Below are the code and all the weights of a small trained network. Each question names an input and a target symbol and asks about switching units off, where a switched-off unit gives its printed mean instead of its output.

import numpy as np


def w(rows, s, z=0):
    codes = np.array(rows[::2]) - 128.0
    scale = np.full(codes.shape[1], s)
    scale[-1] = z or s
    return codes * scale


def norm(h):
    return h / np.sqrt((h * h).mean(-1, keepdims=True) + 1e-5)


def softmax(a):
    e = np.exp(a - a.max(-1, keepdims=True))
    return e / e.sum(-1, keepdims=True)


def log_softmax(a):
    a = a - a.max(-1, keepdims=True)
    return a - np.log(np.exp(a).sum(-1, keepdims=True))


def net(x, mask):
    ids = ['ΓΘΠΦαδεημστ'.index(c) for c in x.split()]
    T = len(ids)
    res = E[ids] + P[:T]
    u = 0
    for l in range(2):
        r = norm(res)
        for j in range(3):
            rows = slice(3 * j, 3 * j + 3)
            q, k, v = (r @ M[l][rows].T for M in (Q, K, V))
            z = softmax(np.where(np.tri(T) > 0, q @ k.T / 3**0.5, -1e9)) @ v
            o = O[l][rows]
            res = res + np.where(mask[u + j], z, o[:, -1]) @ o[:, :-1]
        u += 3
    return log_softmax(norm(res)[-1] @ U[:, :-1].T + U[:, -1])


Q, K, V, O = {}, {}, {}, {}
E = w([
[145,122,70,199,111,65,130,117,147,146,123],'Γ',
[119,127,178,151,117,172,139,131,159,223,113],'Θ',
[178,91,128,185,175,127,120,124,71,182,164],'Π',
[120,136,61,107,105,167,145,150,119,180,42],'Φ',
[152,134,119,103,183,146,147,121,157,86,144],'α',
[155,106,95,109,117,99,75,83,170,197,134],'δ',
[179,153,142,197,219,136,152,158,167,138,31],'ε',
[103,91,115,114,155,142,2,163,75,114,110],'η',
[128,197,132,129,94,184,34,153,162,105,147],'μ',
[114,195,168,96,109,129,83,72,85,87,91],'σ',
[104,205,100,59,165,61,129,141,106,150,181],'τ',
],0.0099)
P = w([
[254,161,129,91,119,107,128,159,120,159,124],'0',
[188,154,112,111,147,130,114,136,121,157,110],'1',
[144,153,103,127,149,142,110,128,126,148,109],'2',
[106,142,104,138,151,144,106,112,136,140,111],'3',
[78,132,113,147,162,140,92,102,142,129,120],'4',
[51,111,137,151,149,127,74,82,158,129,137],'5',
],0.0072)
Q[0] = w([
[143,93,143,144,92,74,151,124,150,105,141],'0.h1',
[103,109,95,91,89,141,192,169,117,40,123],'0.h1',
[121,105,139,126,108,142,156,99,162,182,152],'0.h1',
[115,254,153,36,136,189,50,66,80,97,121],'0.h2',
[102,90,221,154,101,198,207,119,121,39,64],'0.h2',
[152,234,88,156,185,84,190,121,159,81,126],'0.h2',
[116,143,108,176,214,146,65,102,153,165,138],'0.h3',
[149,103,127,168,80,83,141,154,116,139,149],'0.h3',
[87,132,113,159,35,60,138,131,108,75,136],'0.h3',
],0.008)
K[0] = w([
[154,104,158,116,135,148,137,185,132,104,117],'0.h1',
[212,85,172,154,164,118,146,88,175,124,135],'0.h1',
[133,133,188,116,133,119,113,162,88,99,150],'0.h1',
[120,194,169,2,110,165,91,95,128,80,152],'0.h2',
[120,100,215,176,158,210,189,118,134,43,26],'0.h2',
[182,158,91,105,157,86,199,162,162,55,152],'0.h2',
[89,137,148,164,185,148,93,85,148,139,185],'0.h3',
[131,121,93,143,93,109,122,185,94,110,144],'0.h3',
[139,149,129,75,74,124,102,177,88,126,119],'0.h3',
],0.0094)
V[0] = w([
[225,97,77,167,86,95,145,54,64,170,89],'0.h1',
[162,89,141,153,151,118,89,84,134,3,125],'0.h1',
[83,160,75,107,140,43,120,137,95,86,206],'0.h1',
[168,120,170,149,143,196,193,144,60,194,106],'0.h2',
[122,134,95,124,92,195,168,143,147,201,90],'0.h2',
[253,65,92,135,145,183,173,226,135,108,66],'0.h2',
[194,161,182,101,167,120,161,123,124,95,214],'0.h3',
[196,92,106,173,192,114,173,94,205,169,118],'0.h3',
[92,137,53,93,73,92,168,67,148,138,100],'0.h3',
],0.0038)
O[0] = w([
[227,141,79,167,85,88,135,77,63,158,145,210],'0.h1',
[87,178,184,181,178,78,20,55,109,142,156,29],'0.h1',
[130,66,144,113,139,45,94,175,211,41,146,132],'0.h1',
[48,164,135,127,90,51,120,116,95,96,127,83],'0.h2',
[72,153,164,115,179,109,75,148,77,100,130,123],'0.h2',
[8,177,125,129,156,138,91,63,116,196,253,123],'0.h2',
[197,109,77,70,96,179,213,154,84,93,159,152],'0.h3',
[231,79,120,72,145,90,143,109,226,156,121,249],'0.h3',
[84,154,129,126,94,35,109,68,155,98,165,25],'0.h3',
],0.0037,0.0021)
Q[1] = w([
[81,146,114,154,147,182,123,10,133,131,149],'1.h1',
[101,87,184,132,97,137,152,99,106,96,112],'1.h1',
[131,154,195,102,66,82,188,141,58,96,178],'1.h1',
[140,135,170,140,106,159,137,102,84,85,157],'1.h2',
[71,151,189,127,58,127,170,106,89,90,182],'1.h2',
[173,158,137,127,145,149,75,111,174,107,78],'1.h2',
[177,75,69,167,119,137,96,165,121,65,58],'1.h3',
[70,78,94,95,111,75,186,93,122,82,211],'1.h3',
[51,108,107,161,126,95,168,135,167,142,127],'1.h3',
],0.012)
K[1] = w([
[75,182,154,117,99,160,58,90,75,78,132],'1.h1',
[107,146,112,140,128,78,120,86,106,181,148],'1.h1',
[168,155,104,99,136,106,176,117,113,209,167],'1.h1',
[165,109,141,176,143,177,146,93,137,176,136],'1.h2',
[162,105,127,161,132,142,171,100,123,244,172],'1.h2',
[145,101,124,109,164,132,88,119,160,91,89],'1.h2',
[119,132,61,185,99,142,86,160,157,81,59],'1.h3',
[69,122,75,67,189,43,121,95,99,86,169],'1.h3',
[44,136,94,111,151,91,201,143,180,156,125],'1.h3',
],0.011)
V[1] = w([
[63,145,142,85,212,40,160,50,66,99,136],'1.h1',
[191,50,170,147,115,116,139,105,48,162,26],'1.h1',
[74,7,99,134,169,99,78,230,95,82,159],'1.h1',
[136,147,238,157,70,145,100,113,95,24,99],'1.h2',
[125,77,169,254,85,115,176,159,144,197,208],'1.h2',
[128,202,202,89,165,33,143,185,110,103,188],'1.h2',
[239,104,88,19,203,60,159,201,79,108,153],'1.h3',
[156,75,147,224,132,195,168,124,211,96,166],'1.h3',
[165,157,39,133,136,96,129,65,163,209,155],'1.h3',
],0.0038)
O[1] = w([
[177,149,68,157,127,166,96,77,94,69,28,55],'1.h1',
[79,105,84,86,173,80,168,76,67,56,95,146],'1.h1',
[152,78,88,106,209,142,132,105,40,237,176,131],'1.h1',
[155,173,217,133,116,155,149,47,79,183,115,77],'1.h2',
[115,158,40,166,153,176,95,86,212,181,85,3],'1.h2',
[122,86,135,107,169,157,220,102,178,79,153,125],'1.h2',
[30,151,144,177,147,102,77,93,109,117,66,186],'1.h3',
[166,254,85,148,122,154,124,108,80,130,186,75],'1.h3',
[101,89,164,112,100,177,92,185,67,75,133,196],'1.h3',
],0.0043,0.0053)
U = w([
[143,132,85,194,103,108,146,120,107,113,153,92],'Γ',
[118,138,165,133,96,150,147,143,167,164,160,111],'Θ',
[128,98,122,136,163,140,124,103,87,169,140,96],'Π',
[72,121,97,118,86,164,172,126,129,152,95,76],'Φ',
[124,98,115,95,151,128,176,139,157,84,154,103],'α',
[138,115,98,134,108,88,103,76,188,140,123,62],'δ',
[125,172,129,172,184,130,130,135,161,138,82,39],'ε',
[7,130,129,147,127,138,81,119,126,119,131,182],'η',
[137,167,118,117,111,170,101,142,145,97,172,47],'μ',
[120,137,177,128,102,123,144,73,109,98,95,96],'σ',
[193,133,128,102,124,109,135,164,122,134,113,255],'τ',
],0.013,0.009)

Each question gives the input, a string of symbols that net reads in full, and the target symbol t.
The units are the heads (3 rows each of Q, K, V and O). Each row of codes is followed by its name. A weight is (code - 128) times the scale printed after its matrix; where a second scale follows, it is the last column's (O and U).
mask holds one flag per head, layer by layer. A switched-off head (its flag False) gives its mean, the last column of its rows in O, instead of its output. The means were averaged over made-up inputs and are rounded, as every weight is.
A unit's drop is (log p(t) with every unit on - log p(t) with that unit switched off) / (log p(t) with every unit on - log p(t) with every unit switched off).
The circuit of an input: a set's keep is (log p(t) with only the set's units on - log p(t) with every unit switched off) / (log p(t) with every unit on - log p(t) with every unit switched off). Starting from all 6 units, units are removed one at a time, each time the one whose removal leaves the highest keep (on an exact tie, the one counted first), for as long as the keep stays at least 0.8.
units of the circuit, in order: the units of the circuit, biggest drop first
most important unit: the unit with the biggest drop
heads that matter: for each layer, one digit per head in row order, 1 if its drop is at least 0.15 and else 0, layers parted by /
drop of u: that unit's drop, to one decimal
input Γ δ α τ τ, target α: heads that matter -> 110 / 010
input ε Γ σ α α Π, target σ: heads that matter -> 001 / 110
input α η Θ σ τ, target τ: heads that matter -> 010 / 100
input Γ α τ δ, target α: heads that matter -> 000 / 010
input τ τ α δ, target α: units of the circuit, in order -> (1.h2; 0.h1)
input Θ τ α Θ μ Π, target τ: heads that matter -> 011 / 001
input Φ μ σ μ Θ Γ, target τ: heads that matter -> 010 / 001
input Π Φ η η α, target Π: heads that matter -> 000 / 110
input α Π α, target μ: units of the circuit, in order -> (1.h1; 0.h2)
input η η Θ, target Π: heads that matter -> 000 / 100
input η η α ε σ δ, target σ: heads that matter -> 010 / 110
input δ Π σ Π, target σ: units of the circuit, in order -> (1.h2; 1.h1)
input ε Γ η σ μ, target τ: units of the circuit, in order -> (0.h2)
input τ σ Φ α σ η, target Π: units of the circuit, in order -> (0.h2; 1.h1)
input Θ Θ σ α μ α, target Θ: units of the circuit, in order -> (1.h1; 1.h2)
input τ τ α σ Φ, target τ: most important unit -> 1.h2
input η μ Φ α σ Π, target τ: units of the circuit, in order -> (0.h3; 1.h3; 0.h2)
input μ τ ε α Φ, target α: heads that matter -> 101 / 010
input σ μ τ Φ η, target Π: heads that matter -> 000 / 101
input τ η Γ, target Π: heads that matter -> 000 / 100
input δ η α Γ η μ, target Θ: heads that matter -> 010 / 101
input τ Θ τ Γ, target α: units of the circuit, in order -> (1.h2)
input η δ η μ, target Θ: heads that matter -> 000 / 101
input Θ μ δ α σ, target σ: units of the circuit, in order -> (0.h2; 1.h2)
input Γ σ Θ, target σ: units of the circuit, in order -> (1.h1; 1.h2)
input Θ α η α, target η: drop of 1.h2 -> 0.1
input ε τ Π, target α: drop of 1.h2 -> 0.5
